Here is a tiny trained network, its code and every weight. The questions are about switching its units off for an input and a class, where a switched-off unit gives its printed mean instead of its output.

import numpy as np


def w(rows, s, z=0):
    codes = np.array(rows[::2]) - 128.0
    scale = np.full(codes.shape[1], s)
    scale[-1] = z or s
    return codes * scale


def norm(h):
    return h / np.sqrt((h * h).mean(-1, keepdims=True) + 1e-5)


def f(y):
    return y / 2 * (1 + np.tanh(0.7978845608 * (y + 0.044715 * y**3)))


def log_softmax(a):
    a = a - a.max(-1, keepdims=True)
    return a - np.log(np.exp(a).sum(-1, keepdims=True))


def net(x, mask):
    res = np.array(x, float).reshape(1, 8) / 4 @ E
    u = 0
    for l in range(4):
        y = f(norm(res) @ A[l][:, :-1].T + A[l][:, -1])
        res = res + np.where(mask[u : u + 8], y, B[l][:, -1]) @ B[l][:, :-1]
        u += 8
    return log_softmax(norm(res)[-1] @ U[:, :-1].T + U[:, -1])


A, B = {}, {}
E = w([
[137,109,102,48,156,84,89,176],'x0',
[118,113,64,122,139,169,179,81],'x1',
[184,165,109,78,147,165,127,173],'x2',
[107,134,111,92,254,109,65,32],'x3',
[81,140,135,120,93,96,88,167],'x4',
[134,37,143,61,76,132,144,121],'x5',
[185,137,130,42,113,127,104,50],'x6',
[55,196,122,55,60,113,27,109],'x7',
],0.0058)
A[0] = w([
[179,187,99,248,137,102,134,174,95],'0.n0',
[102,91,143,67,105,114,40,161,102],'0.n1',
[120,98,105,167,81,65,72,120,119],'0.n2',
[38,28,71,132,192,86,139,68,1],'0.n3',
[254,121,99,86,221,210,120,104,51],'0.n4',
[108,119,98,90,91,174,98,114,110],'0.n5',
[103,221,83,151,73,100,55,21,49],'0.n6',
[205,90,181,163,89,97,132,121,118],'0.n7',
],0.0066,0.0045)
B[0] = w([
[80,153,78,226,130,46,117,150,246],'0.n0',
[83,191,203,63,134,67,111,189,226],'0.n1',
[136,133,135,80,127,127,108,110,170],'0.n2',
[50,60,230,123,196,42,161,33,207],'0.n3',
[178,248,164,122,133,112,255,88,252],'0.n4',
[182,144,22,137,110,134,114,127,150],'0.n5',
[26,114,75,86,92,209,123,113,227],'0.n6',
[92,184,197,172,62,88,157,119,195],'0.n7',
],0.0064,0.0026)
A[1] = w([
[236,129,61,96,137,148,174,88,95],'1.n0',
[94,61,81,92,199,105,164,97,53],'1.n1',
[193,86,165,88,164,150,186,80,13],'1.n2',
[88,124,106,114,112,213,62,75,6],'1.n3',
[115,172,105,135,103,124,93,48,30],'1.n4',
[141,91,92,165,47,152,203,190,152],'1.n5',
[109,109,124,254,159,185,131,188,23],'1.n6',
[65,78,166,146,151,132,194,121,67],'1.n7',
],0.0079,0.002)
B[1] = w([
[203,165,156,174,193,199,117,117,192],'1.n0',
[103,124,226,169,50,103,115,82,192],'1.n1',
[132,205,164,137,194,100,84,113,187],'1.n2',
[3,179,78,126,168,206,116,58,170],'1.n3',
[75,237,111,120,149,84,117,126,160],'1.n4',
[150,58,156,146,134,188,113,57,254],'1.n5',
[161,57,59,153,184,114,126,150,234],'1.n6',
[98,19,188,90,193,114,158,99,196],'1.n7',
],0.0075,0.0039)
A[2] = w([
[99,142,143,136,193,156,254,19,112],'2.n0',
[232,73,212,198,142,153,165,111,43],'2.n1',
[96,176,140,87,175,156,117,119,134],'2.n2',
[214,121,89,115,33,191,151,126,48],'2.n3',
[93,108,194,181,152,126,99,107,125],'2.n4',
[118,192,86,210,189,69,133,198,5],'2.n5',
[98,190,103,163,185,114,163,215,123],'2.n6',
[152,122,135,42,112,79,55,209,19],'2.n7',
],0.0074,0.0028)
B[2] = w([
[189,125,132,75,147,63,140,165,254],'2.n0',
[56,191,92,134,59,140,142,148,251],'2.n1',
[72,134,109,135,82,142,253,146,179],'2.n2',
[150,83,166,118,146,193,34,31,149],'2.n3',
[93,37,113,73,50,72,131,100,193],'2.n4',
[81,152,83,181,204,75,38,135,169],'2.n5',
[108,111,136,105,173,112,62,78,167],'2.n6',
[123,49,170,13,132,148,92,247,166],'2.n7',
],0.0076,0.0053)
A[3] = w([
[119,32,125,109,117,218,92,100,187],'3.n0',
[133,127,28,154,201,88,88,123,50],'3.n1',
[144,213,26,134,141,181,105,193,181],'3.n2',
[136,52,144,205,183,191,223,165,86],'3.n3',
[146,57,78,199,99,162,221,174,3],'3.n4',
[50,200,134,87,153,177,95,116,108],'3.n5',
[235,255,163,118,219,110,186,140,75],'3.n6',
[130,128,178,18,138,135,72,224,38],'3.n7',
],0.0075,0.0044)
B[3] = w([
[254,208,117,168,193,127,89,90,209],'3.n0',
[107,170,150,173,108,132,30,166,173],'3.n1',
[77,76,187,150,182,61,150,44,218],'3.n2',
[123,154,48,63,95,115,184,177,197],'3.n3',
[147,122,44,81,49,110,169,233,176],'3.n4',
[128,105,63,136,56,240,163,98,210],'3.n5',
[110,250,212,126,136,140,186,233,254],'3.n6',
[148,81,142,98,164,211,102,224,200],'3.n7',
],0.0081,0.0043)
U = w([
[176,114,183,184,22,106,96,98,3],'0',
[248,141,123,145,109,212,75,51,105],'1',
[33,183,87,88,101,203,114,32,97],'2',
[89,111,79,226,195,56,49,162,114],'3',
[129,95,166,35,132,177,59,224,173],'4',
[172,250,194,124,180,123,196,142,199],'5',
[109,53,189,85,181,43,167,59,145],'6',
[207,80,29,170,76,111,196,204,110],'7',
],0.014,0.0042)

Each question gives the input, the list of numbers given to net, and the class t.
The units are the neurons (one row each of A and B). Each row of codes is followed by its name. A weight is (code - 128) times the scale printed after its matrix; where a second scale follows, it is the last column's (A, B and U).
mask holds one flag per neuron, layer by layer. A switched-off neuron (its flag False) gives its mean, the last column of its row in B, instead of its output. The means were averaged over made-up inputs and are rounded, as every weight is.
A unit's drop is (log p(t) with every unit on - log p(t) with that unit switched off) / (log p(t) with every unit on - log p(t) with every unit switched off).
The circuit of an input: a set's keep is (log p(t) with only the set's units on - log p(t) with every unit switched off) / (log p(t) with every unit on - log p(t) with every unit switched off). Starting from the 12 units with the biggest drops (on a tie, the unit counted first), units are removed one at a time, each time the one whose removal leaves the highest keep (on an exact tie, the one counted first), for as long as the keep stays at least 0.8.
circuit, biggest first: the units of the circuit, biggest drop first
most important unit: the unit with the biggest drop
k most important neurons: the k neurons with the biggest drops, biggest first
k most important neurons of layer l: the k neurons of layer l with the biggest drops, biggest first
drop when u is switched off: that unit's drop, to one decimal
input [2,-2,0,-4,7,-4,-1,-8], class 3: circuit, biggest first : 2.n5
input [8,1,-8,-4,5,-7,-6,6], class 4: 3 most important neurons : 2.n7, 0.n1, 0.n2
input [6,6,7,5,-1,3,7,6], class 5: circuit, biggest first : 0.n4, 1.n0, 2.n4
input [-1,-7,5,-2,5,0,0,-5], class 3: circuit, biggest first : 0.n0, 2.n5
input [-4,5,-3,-5,-3,5,-7,6], class 1: circuit, biggest first : 3.n0, 1.n5
input [-7,-1,5,-4,5,8,-6,1], class 1: 2 most important neurons : 2.n3, 1.n5
input [7,6,1,1,-8,7,-5,-4], class 5: 2 most important neurons : 0.n4, 1.n0
input [-2,-7,2,-6,4,-7,6,5], class 4: circuit, biggest first : 2.n7, 0.n4
input [8,-8,6,6,4,-8,2,-1], class 4: circuit, biggest first : 2.n7, 3.n7
input [-7,0,8,-3,6,-6,0,-8], class 3: circuit, biggest first : 0.n0, 2.n5
input [-8,-7,1,-7,4,-2,-2,1], class 7: circuit, biggest first : 1.n6, 0.n1, 3.n4
input [-8,6,3,-7,-3,-8,-5,0], class 3: 2 most important neurons : 0.n0, 2.n5
input [-2,0,2,1,-7,6,-8,0], class 7: 2 most important neurons : 1.n6, 3.n3
input [-1,8,-7,3,5,-8,3,-8], class 6: 2 most important neurons of layer 1 : 1.n7, 1.n1
input [-1,5,5,2,2,5,-3,-3], class 5: circuit, biggest first : 0.n4
input [5,4,4,-8,-3,3,1,-3], class 1: 2 most important neurons : 2.n3, 1.n5
input [-1,-5,1,-4,-7,8,2,-8], class 5: 4 most important neurons of layer 1 : 1.n2, 1.n0, 1.n6, 1.n1
input [-8,-6,7,-6,-1,-1,-5,1], class 7: 3 most important neurons : 1.n5, 0.n1, 3.n4
input [-8,0,4,-6,2,1,4,5], class 1: 4 most important neurons : 3.n0, 2.n3, 1.n5, 2.n1
input [7,-1,-7,-5,-2,5,7,-5], class 1: 3 most important neurons of layer 0 : 0.n3, 0.n4, 0.n0
input [-6,2,-7,-3,-8,-6,5,-3], class 7: 2 most important neurons of layer 0 : 0.n0, 0.n4
input [-7,5,-3,0,-2,4,-3,-5], class 7: most important neuron : 3.n4
input [-3,-1,-8,1,8,-6,5,-5], class 3: 3 most important neurons : 0.n0, 1.n5, 2.n5
input [-5,-7,6,-5,-8,-3,-1,-1], class 3: 2 most important neurons : 0.n0, 2.n5
input [2,-4,4,0,-5,2,-6,-2], class 7: 2 most important neurons : 1.n5, 0.n1
input [-2,-3,-1,-8,3,8,5,-4], class 1: 2 most important neurons : 2.n3, 3.n0
input [-1,-4,3,-8,4,-7,0,4], class 3: most important unit : 0.n0
input [-4,1,-3,-5,0,-2,-3,0], class 7: drop when 1.n5 is switched off : 1.0
input [2,-5,8,0,5,-5,2,0], class 4: drop when 2.n7 is switched off : 0.3
